Below are the code and all the weights of a small trained network. Each question names an input and a class and asks about switching units off, where a switched-off unit gives its printed mean instead of its output.

import numpy as np


def w(rows, s, z=0):
    codes = np.array(rows[::2]) - 128.0
    scale = np.full(codes.shape[1], s)
    scale[-1] = z or s
    return codes * scale


def f(y):
    return np.maximum(y, 0)


def log_softmax(a):
    a = a - a.max(-1, keepdims=True)
    return a - np.log(np.exp(a).sum(-1, keepdims=True))


def net(x, mask):
    res = np.array(x, float).reshape(1, 7) / 4 @ E
    y = f(res @ A[0][:, :-1].T + A[0][:, -1])
    res = res + np.where(mask, y, B[0][:, -1]) @ B[0][:, :-1]
    return log_softmax(res[-1] @ U[:, :-1].T + U[:, -1])


A, B = {}, {}
E = w([
[160,59,146,209,107,81,59,90,173,203,92],'x0',
[61,197,131,132,133,57,154,96,101,93,85],'x1',
[175,122,159,140,117,137,79,109,90,129,141],'x2',
[155,125,133,121,110,153,129,116,167,153,157],'x3',
[134,170,80,88,168,73,222,66,70,90,138],'x4',
[102,108,183,160,84,146,173,81,141,2,97],'x5',
[81,100,112,112,193,105,194,80,108,80,84],'x6',
],0.007)
A[0] = w([
[39,164,146,168,113,215,33,111,248,94,3,154],'neuron 1',
[112,94,168,84,83,163,109,204,207,179,166,246],'neuron 2',
[107,97,128,195,107,136,83,77,134,199,14,226],'neuron 3',
[127,133,200,49,124,181,107,197,97,36,85,252],'neuron 4',
[139,185,119,127,140,123,124,219,83,147,136,152],'neuron 5',
[124,241,69,50,180,157,128,140,65,173,185,191],'neuron 6',
[247,142,47,174,149,106,219,149,29,111,186,161],'neuron 7',
[132,146,146,106,122,150,27,192,137,136,131,110],'neuron 8',
],0.0058,0.0015)
B[0] = w([
[79,9,171,3,188,46,173,215,186,86,32,215],'neuron 1',
[155,179,207,160,167,129,100,157,126,131,45,231],'neuron 2',
[166,90,174,153,249,110,122,172,24,145,180,206],'neuron 3',
[35,186,151,91,61,196,146,97,157,55,223,224],'neuron 4',
[143,141,116,184,158,140,207,150,93,23,123,184],'neuron 5',
[196,145,19,192,91,221,204,234,154,132,114,254],'neuron 6',
[57,170,24,59,103,169,163,149,156,86,141,228],'neuron 7',
[40,138,173,209,205,145,167,170,154,94,151,199],'neuron 8',
],0.006)
U = w([
[139,158,158,253,124,168,149,148,104,140,76,254],'0',
[114,157,167,126,41,174,62,119,147,84,80,97],'1',
[101,116,153,199,169,51,43,133,115,248,145,14],'2',
[197,43,199,161,89,62,107,145,119,114,97,2],'3',
[197,184,65,112,51,143,120,150,93,167,103,30],'4',
[94,122,88,178,61,153,133,71,122,117,178,60],'5',
[193,132,81,141,138,107,71,96,74,209,114,191],'6',
],0.0066,0.0015)

Each question gives the input, the list of numbers given to net, and the class t.
The units are the neurons (one row each of A and B). Each row of codes is followed by its name. A weight is (code - 128) times the scale printed after its matrix; where a second scale follows, it is the last column's (A, B and U).
mask holds one flag per neuron, in row order. A switched-off neuron (its flag False) gives its mean, the last column of its row in B, instead of its output. The means were averaged over made-up inputs and are rounded, as every weight is.
A unit's drop is (log p(t) with every unit on - log p(t) with that unit switched off) / (log p(t) with every unit on - log p(t) with every unit switched off).
The circuit of an input: a set's keep is (log p(t) with only the set's units on - log p(t) with every unit switched off) / (log p(t) with every unit on - log p(t) with every unit switched off). Starting from all 8 units, units are removed one at a time, each time the one whose removal leaves the highest keep (on an exact tie, the one counted first), for as long as the keep stays at least 0.8.
circuit, biggest first: the units of the circuit, biggest drop first
most important unit: the unit with the biggest drop
k most important neurons: the k neurons with the biggest drops, biggest first
drop of u: that unit's drop, to one decimal
input [-6,-5,7,5,-8,-6,5], class 0: most important unit	neuron 8
input [-8,-6,2,0,-8,-3,-3], class 0: circuit, biggest first	(neuron 8; neuron 2)
input [-3,2,5,1,8,-5,7], class 4: 2 most important neurons	(neuron 6; neuron 7)
input [4,6,6,-1,-2,-1,3], class 2: 2 most important neurons	(neuron 6; neuron 3)
input [-4,-2,-7,8,0,-1,-8], class 0: circuit, biggest first	(neuron 2; neuron 8; neuron 5)
input [-5,0,5,8,-4,-4,-3], class 0: 2 most important neurons	(neuron 8; neuron 2)
input [0,-3,7,1,7,-5,7], class 4: 2 most important neurons	(neuron 7; neuron 6)
input [0,1,-5,8,-6,-7,-6], class 0: drop of neuron 5	0.2
input [3,-5,0,-2,-4,0,0], class 2: drop of neuron 6	0.3
input [4,-1,-7,2,-7,7,-6], class 3: drop of neuron 1	0.6
